Below is a small trained network, with its code and all its weights. Each question gives an input and a target symbol and asks what happens when units are switched off, that is, made to give their printed mean instead of their output.

import numpy as np


def w(rows, s, z=0):
    codes = np.array(rows[::2]) - 128.0
    scale = np.full(codes.shape[1], s)
    scale[-1] = z or s
    return codes * scale


def f(y):
    return np.maximum(y, 0)


def softmax(a):
    e = np.exp(a - a.max(-1, keepdims=True))
    return e / e.sum(-1, keepdims=True)


def log_softmax(a):
    a = a - a.max(-1, keepdims=True)
    return a - np.log(np.exp(a).sum(-1, keepdims=True))


def net(x, mask):
    ids = ['αβδεηθξσφψ'.index(c) for c in x.split()]
    T = len(ids)
    res = E[ids] + P[:T]
    q, k, v = (res @ M[0].T for M in (Q, K, V))
    z = softmax(np.where(np.tri(T) > 0, q @ k.T / 3**0.5, -1e9)) @ v
    res = res + np.where(mask[0], z, O[0][:, -1]) @ O[0][:, :-1]
    y = f(res @ A[0][:, :-1].T + A[0][:, -1])
    res = res + np.where(mask[1:9], y, B[0][:, -1]) @ B[0][:, :-1]
    return log_softmax(res[-1] @ U[:, :-1].T + U[:, -1])


Q, K, V, O, A, B = {}, {}, {}, {}, {}, {}
E = w([
[132,24,99],'α',
[102,50,89],'β',
[91,115,82],'δ',
[143,53,102],'ε',
[188,53,116],'η',
[188,10,119],'θ',
[193,30,119],'ξ',
[157,98,106],'σ',
[134,103,97],'φ',
[166,71,109],'ψ',
],0.011)
P = w([
[121,125,42],'0',
[215,4,94],'1',
[143,138,139],'2',
[152,142,49],'3',
[147,41,138],'4',
[132,140,185],'5',
[155,142,44],'6',
[136,54,141],'7',
[138,130,196],'8',
[161,144,38],'9',
[108,65,142],'10',
[137,132,206],'11',
],0.031)
Q[0] = w([
[141,88,17],'h1',
[78,92,183],'h1',
[121,3,127],'h1',
],0.027)
K[0] = w([
[65,51,22],'h1',
[184,128,145],'h1',
[196,158,5],'h1',
],0.021)
V[0] = w([
[58,135,115],'h1',
[90,255,112],'h1',
[210,104,148],'h1',
],0.023)
O[0] = w([
[48,169,132,115],'h1',
[4,47,69,2],'h1',
[219,96,137,143],'h1',
],0.022,0.01)
A[0] = w([
[148,70,118,199],'n1',
[152,115,12,186],'n2',
[193,96,139,97],'n3',
[60,74,135,5],'n4',
[108,70,35,110],'n5',
[67,86,196,166],'n6',
[114,105,249,183],'n7',
[128,129,48,178],'n8',
],0.016,0.021)
B[0] = w([
[127,184,95,189],'n1',
[46,9,238,168],'n2',
[25,140,137,254],'n3',
[219,82,198,147],'n4',
[56,144,14,160],'n5',
[192,163,155,149],'n6',
[204,93,102,192],'n7',
[240,138,73,160],'n8',
],0.012,0.047)
U = w([
[178,202,50,153],'α',
[174,107,142,189],'β',
[183,22,183,5],'δ',
[104,83,162,161],'ε',
[36,141,191,70],'η',
[73,248,31,161],'θ',
[35,211,118,126],'ξ',
[38,182,85,113],'σ',
[129,164,30,108],'φ',
[91,64,227,49],'ψ',
],0.015,0.017)

Each question gives the input, a string of symbols that net reads in full, and the target symbol t.
The units are the heads (3 rows each of Q, K, V and O) and the neurons (one row each of A and B). Each row of codes is followed by its name. A weight is (code - 128) times the scale printed after its matrix; where a second scale follows, it is the last column's (O, A, B and U).
mask holds one flag per unit, heads first, then neurons. A switched-off unit (its flag False) gives its mean, the last column of its rows in O or B, instead of its output. The means were averaged over made-up inputs and are rounded, as every weight is.
A unit's drop is (log p(t) with every unit on - log p(t) with that unit switched off) / (log p(t) with every unit on - log p(t) with every unit switched off).
The circuit of an input: a set's keep is (log p(t) with only the set's units on - log p(t) with every unit switched off) / (log p(t) with every unit on - log p(t) with every unit switched off). Starting from all 9 units, units are removed one at a time, each time the one whose removal leaves the highest keep (on an exact tie, the one counted first), for as long as the keep stays at least 0.8.
circuit, biggest first: the units of the circuit, biggest drop first
unit that matters most: the unit with the biggest drop
top k neurons: the k neurons with the biggest drops, biggest first
input ψ η η φ β α δ β ε ε φ β, target β: unit that matters most -> n7
input β α δ ξ ε δ δ σ, target δ: top 4 neurons -> (n4, n3, n2, n6)
input σ α α ε, target ε: circuit, biggest first -> (n2, n3, n7, n8)
input ψ φ σ η θ δ β, target δ: circuit, biggest first -> (n3, n2)
input φ ψ φ φ δ β φ, target σ: top 4 neurons -> (n2, n5, n7, n1)
input φ η θ σ σ, target σ: circuit, biggest first -> (h1, n5, n1, n2)
input φ α α η β β σ ε φ β, target σ: circuit, biggest first -> (h1, n2, n5)
input ψ α ξ β σ α δ ξ α η σ, target η: circuit, biggest first -> (n3, h1, n1, n8)
input δ α δ ψ θ δ ε δ ξ, target α: top 3 neurons -> (n7, n2, n1)
input δ φ φ σ θ α ξ δ, target ξ: circuit, biggest first -> (n3, h1, n1)
input δ β σ ξ δ α ψ, target φ: top 3 neurons -> (n5, n8, n3)
input β η β ε δ η ξ, target θ: top 3 neurons -> (n7, n3, n4)
input β α ψ β ξ φ, target α: top 2 neurons -> (n2, n4)
input δ ψ ξ θ θ, target θ: unit that matters most -> n3
input φ σ η α θ θ θ α δ ψ σ, target ψ: circuit, biggest first -> (h1, n8, n3)
input δ θ δ δ β α θ φ, target θ: circuit, biggest first -> (n3, n2, h1)
input α ψ η δ θ ψ η α σ δ η, target δ: top 2 neurons -> (n4, n2)
input σ ψ β θ ε ψ σ δ β ξ, target ε: top 2 neurons -> (n2, n3)
input δ η η σ θ, target σ: top 2 neurons -> (n5, n1)
input ψ ψ σ ψ η, target ψ: circuit, biggest first -> (n8)
input δ ξ β σ δ α η, target φ: top 4 neurons -> (n5, n8, n3, n4)
